Below is a small trained network, with its code and all its weights. Each question gives an input and a class and asks what happens when units are switched off, that is, made to give their printed mean instead of their output.

import numpy as np


def w(rows, s, z=0):
    codes = np.array(rows[::2]) - 128.0
    scale = np.full(codes.shape[1], s)
    scale[-1] = z or s
    return codes * scale


def f(y):
    return y / 2 * (1 + np.tanh(0.7978845608 * (y + 0.044715 * y**3)))


def log_softmax(a):
    a = a - a.max(-1, keepdims=True)
    return a - np.log(np.exp(a).sum(-1, keepdims=True))


def net(x, mask):
    res = np.array(x, float).reshape(1, 8) / 4 @ E
    y = f(res @ A[0][:, :-1].T + A[0][:, -1])
    res = res + np.where(mask, y, B[0][:, -1]) @ B[0][:, :-1]
    return log_softmax(res[-1] @ U[:, :-1].T + U[:, -1])


A, B = {}, {}
E = w([
[148,90,141],'x0',
[255,159,151],'x1',
[192,131,63],'x2',
[107,213,146],'x3',
[145,126,73],'x4',
[141,157,86],'x5',
[148,70,83],'x6',
[171,103,202],'x7',
],0.0084)
A[0] = w([
[145,146,77,216],'n0',
[123,183,182,140],'n1',
[133,167,180,236],'n2',
[164,170,171,221],'n3',
[52,110,130,123],'n4',
[83,175,140,87],'n5',
[56,99,105,142],'n6',
[123,3,162,215],'n7',
[85,163,176,55],'n8',
[83,207,95,117],'n9',
[107,148,170,153],'n10',
[76,167,166,4],'n11',
[191,108,96,104],'n12',
[33,68,141,175],'n13',
[122,118,206,164],'n14',
[41,71,161,4],'n15',
[71,85,137,112],'n16',
[135,93,87,232],'n17',
],0.015,0.0033)
B[0] = w([
[172,137,150,179],'n0',
[92,82,94,191],'n1',
[92,109,113,200],'n2',
[60,115,131,202],'n3',
[125,124,175,211],'n4',
[147,153,72,176],'n5',
[125,172,220,217],'n6',
[163,174,105,243],'n7',
[134,64,56,180],'n8',
[117,245,94,204],'n9',
[119,141,87,172],'n10',
[142,135,110,176],'n11',
[208,93,164,181],'n12',
[121,94,194,255],'n13',
[122,124,75,201],'n14',
[147,79,151,215],'n15',
[143,94,183,193],'n16',
[171,119,114,181],'n17',
],0.011,0.0096)
U = w([
[92,96,91,71],'0',
[90,127,112,8],'1',
[103,99,87,12],'2',
[26,189,221,106],'3',
[160,23,105,164],'4',
[129,183,37,161],'5',
[166,52,212,156],'6',
[6,162,68,186],'7',
],0.012,0.017)

Each question gives the input, the list of numbers given to net, and the class t.
The units are the neurons (one row each of A and B). Each row of codes is followed by its name. A weight is (code - 128) times the scale printed after its matrix; where a second scale follows, it is the last column's (A, B and U).
mask holds one flag per neuron, in row order. A switched-off neuron (its flag False) gives its mean, the last column of its row in B, instead of its output. The means were averaged over made-up inputs and are rounded, as every weight is.
A unit's drop is (log p(t) with every unit on - log p(t) with that unit switched off) / (log p(t) with every unit on - log p(t) with every unit switched off).
The circuit of an input: a set's keep is (log p(t) with only the set's units on - log p(t) with every unit switched off) / (log p(t) with every unit on - log p(t) with every unit switched off). Starting from the 12 units with the biggest drops (on a tie, the unit counted first), units are removed one at a time, each time the one whose removal leaves the highest keep (on an exact tie, the one counted first), for as long as the keep stays at least 0.8.
circuit, biggest first: the units of the circuit, biggest drop first
most important unit: the unit with the biggest drop
k most important neurons: the k neurons with the biggest drops, biggest first
drop when u is switched off: that unit's drop, to one decimal
input [-5,8,-3,1,-1,7,-2,8], class 7: most important unit	n3
input [-3,2,-6,-5,-7,6,2,-6], class 3: circuit, biggest first	n12; n8; n14
input [7,8,-1,-2,0,0,-4,2], class 4: 2 most important neurons	n6; n13
input [7,4,-8,-7,-5,-5,1,5], class 4: circuit, biggest first	n14; n6
input [-2,0,-7,-2,-3,-1,-5,7], class 4: 3 most important neurons	n9; n8; n15
input [8,1,-5,-1,-5,-5,-2,1], class 4: 2 most important neurons	n14; n6
input [6,-3,-8,3,6,2,4,-3], class 6: 2 most important neurons	n15; n3
input [3,-1,8,-5,-8,-4,-4,4], class 5: 2 most important neurons	n13; n7
input [5,-8,4,6,-8,-1,0,-4], class 3: 2 most important neurons	n9; n6
input [-5,1,2,8,4,-3,-3,6], class 7: drop when n15 is switched off	0.0
input [-8,-6,1,6,-6,3,7,1], class 3: drop when n13 is switched off	0.1
input [6,1,-8,3,5,0,-2,4], class 4: drop when n4 is switched off	-0.1
input [-1,6,1,-5,3,-8,-3,3], class 4: 2 most important neurons	n6; n13
input [8,-7,2,6,4,-6,6,-8], class 3: circuit, biggest first	n6
